Below is a small trained network, with its code and all its weights. Each question gives an input and a class and asks what happens when units are switched off, that is, made to give their printed mean instead of their output.

import numpy as np


def w(rows, s, z=0):
    codes = np.array(rows[::2]) - 128.0
    scale = np.full(codes.shape[1], s)
    scale[-1] = z or s
    return codes * scale


def f(y):
    return np.maximum(y, 0)


def log_softmax(a):
    a = a - a.max(-1, keepdims=True)
    return a - np.log(np.exp(a).sum(-1, keepdims=True))


def net(x, mask):
    res = np.array(x, float).reshape(1, 5) / 4 @ E
    y = f(res @ A[0][:, :-1].T + A[0][:, -1])
    res = res + np.where(mask, y, B[0][:, -1]) @ B[0][:, :-1]
    return log_softmax(res[-1] @ U[:, :-1].T + U[:, -1])


A, B = {}, {}
E = w([
[59,181,130,152,12,79,121,120,157],'x0',
[218,161,122,49,112,44,129,140,161],'x1',
[47,202,125,83,223,95,128,135,199],'x2',
[185,140,137,202,118,195,142,104,253],'x3',
[87,14,126,56,99,139,126,175,191],'x4',
],0.0066)
A[0] = w([
[172,237,130,185,155,121,132,116,56,62],'n0',
[134,67,135,95,152,142,128,133,146,96],'n1',
[29,81,123,204,145,203,129,119,96,75],'n2',
[145,121,120,150,118,148,129,133,175,113],'n3',
[158,86,131,138,90,138,131,131,113,140],'n4',
[130,141,132,130,132,127,126,131,128,254],'n5',
[208,140,123,72,104,88,129,133,149,70],'n6',
[150,125,129,154,119,150,126,122,180,63],'n7',
[176,86,135,140,83,139,118,132,91,57],'n8',
[95,117,124,86,130,90,127,139,48,93],'n9',
[106,124,130,99,126,107,126,129,86,80],'n10',
[200,69,128,111,253,165,122,132,97,70],'n11',
[123,132,123,85,121,104,126,135,76,116],'n12',
[98,101,129,112,93,117,127,133,149,104],'n13',
[57,187,134,86,225,107,130,130,192,64],'n14',
[192,88,130,147,62,142,135,122,66,83],'n15',
[58,181,129,146,3,95,120,126,151,69],'n16',
[97,112,128,118,140,127,123,132,67,108],'n17',
[185,139,128,184,129,170,130,128,234,71],'n18',
[111,121,126,92,130,99,129,140,85,66],'n19',
[88,24,127,65,92,128,132,146,183,71],'n20',
[205,144,124,61,106,71,128,128,156,93],'n21',
],0.019,0.0097)
B[0] = w([
[253,125,104,114,163,130,48,125,124,236],'n0',
[188,140,111,128,140,132,111,122,109,181],'n1',
[119,131,221,116,122,123,104,231,153,239],'n2',
[118,129,141,127,138,129,134,77,143,174],'n3',
[79,126,73,130,125,125,121,126,149,192],'n4',
[113,107,90,154,28,127,164,78,252,222],'n5',
[118,130,192,116,131,135,112,213,117,187],'n6',
[116,133,160,108,168,129,116,91,101,165],'n7',
[79,129,83,128,160,138,93,148,88,178],'n8',
[96,133,163,119,162,128,136,52,145,214],'n9',
[115,124,152,114,154,136,126,93,112,167],'n10',
[162,136,113,147,93,126,247,141,61,236],'n11',
[105,124,155,124,146,129,136,77,156,189],'n12',
[172,144,109,134,138,135,128,123,102,170],'n13',
[43,123,36,132,152,130,86,164,100,252],'n14',
[56,130,48,129,146,121,106,149,131,212],'n15',
[161,129,107,141,118,132,244,143,51,239],'n16',
[112,126,169,121,144,127,129,91,141,185],'n17',
[87,124,183,103,189,121,129,41,123,228],'n18',
[115,126,167,113,164,128,126,96,106,168],'n19',
[232,129,96,128,139,124,63,104,145,240],'n20',
[118,129,206,137,124,130,120,205,146,207],'n21',
],0.034,0.013)
U = w([
[93,124,183,101,174,120,143,29,144,121],'0',
[58,125,49,143,147,125,97,144,121,110],'1',
[164,142,126,156,108,129,224,122,69,115],'2',
[227,138,111,127,145,127,70,105,146,111],'3',
[111,134,217,125,120,126,118,202,163,145],'4',
[110,105,111,173,1,127,143,70,244,255],'5',
[112,148,157,143,37,136,82,83,96,78],'6',
],0.0081,0.0084)

Each question gives the input, the list of numbers given to net, and the class t.
The units are the neurons (one row each of A and B). Each row of codes is followed by its name. A weight is (code - 128) times the scale printed after its matrix; where a second scale follows, it is the last column's (A, B and U).
mask holds one flag per neuron, in row order. A switched-off neuron (its flag False) gives its mean, the last column of its row in B, instead of its output. The means were averaged over made-up inputs and are rounded, as every weight is.
A unit's drop is (log p(t) with every unit on - log p(t) with that unit switched off) / (log p(t) with every unit on - log p(t) with every unit switched off).
The circuit of an input: a set's keep is (log p(t) with only the set's units on - log p(t) with every unit switched off) / (log p(t) with every unit on - log p(t) with every unit switched off). Starting from the 12 units with the biggest drops (on a tie, the unit counted first), units are removed one at a time, each time the one whose removal leaves the highest keep (on an exact tie, the one counted first), for as long as the keep stays at least 0.8.
units of the circuit, in order: the units of the circuit, biggest drop first
top k neurons: the k neurons with the biggest drops, biggest first
drop of u: that unit's drop, to one decimal
input [4,-4,-1,-3,-4], class 2: top 4 neurons -> [n16; n20; n21; n18]
input [7,-5,-5,-8,2], class 0: units of the circuit, in order -> [n9]
input [-8,-6,-6,7,-2], class 2: top 3 neurons -> [n11; n9; n14]
input [8,3,-8,-3,3], class 1: top 2 neurons -> [n15; n11]
input [-1,5,-7,7,0], class 0: top 4 neurons -> [n18; n14; n7; n3]
input [-3,-8,-5,3,-8], class 3: top 3 neurons -> [n0; n21; n6]
input [-4,-4,2,1,5], class 3: top 2 neurons -> [n16; n20]
input [-4,4,-8,-1,-8], class 1: top 4 neurons -> [n15; n8; n20; n4]
input [-7,-8,4,0,7], class 4: top 2 neurons -> [n2; n16]
input [-8,4,-6,7,6], class 2: top 4 neurons -> [n11; n9; n14; n1]
input [6,-2,-4,3,-5], class 2: top 2 neurons -> [n16; n20]
input [4,-4,-2,-2,-6], class 3: top 2 neurons -> [n0; n11]
input [-5,5,4,2,6], class 3: drop of n20 -> 5.4
input [-6,-1,-2,0,-8], class 3: units of the circuit, in order -> [n0]
input [-4,2,-3,-2,4], class 2: drop of n0 -> 2.6
input [-6,-7,-5,4,5], class 4: drop of n14 -> 0.7
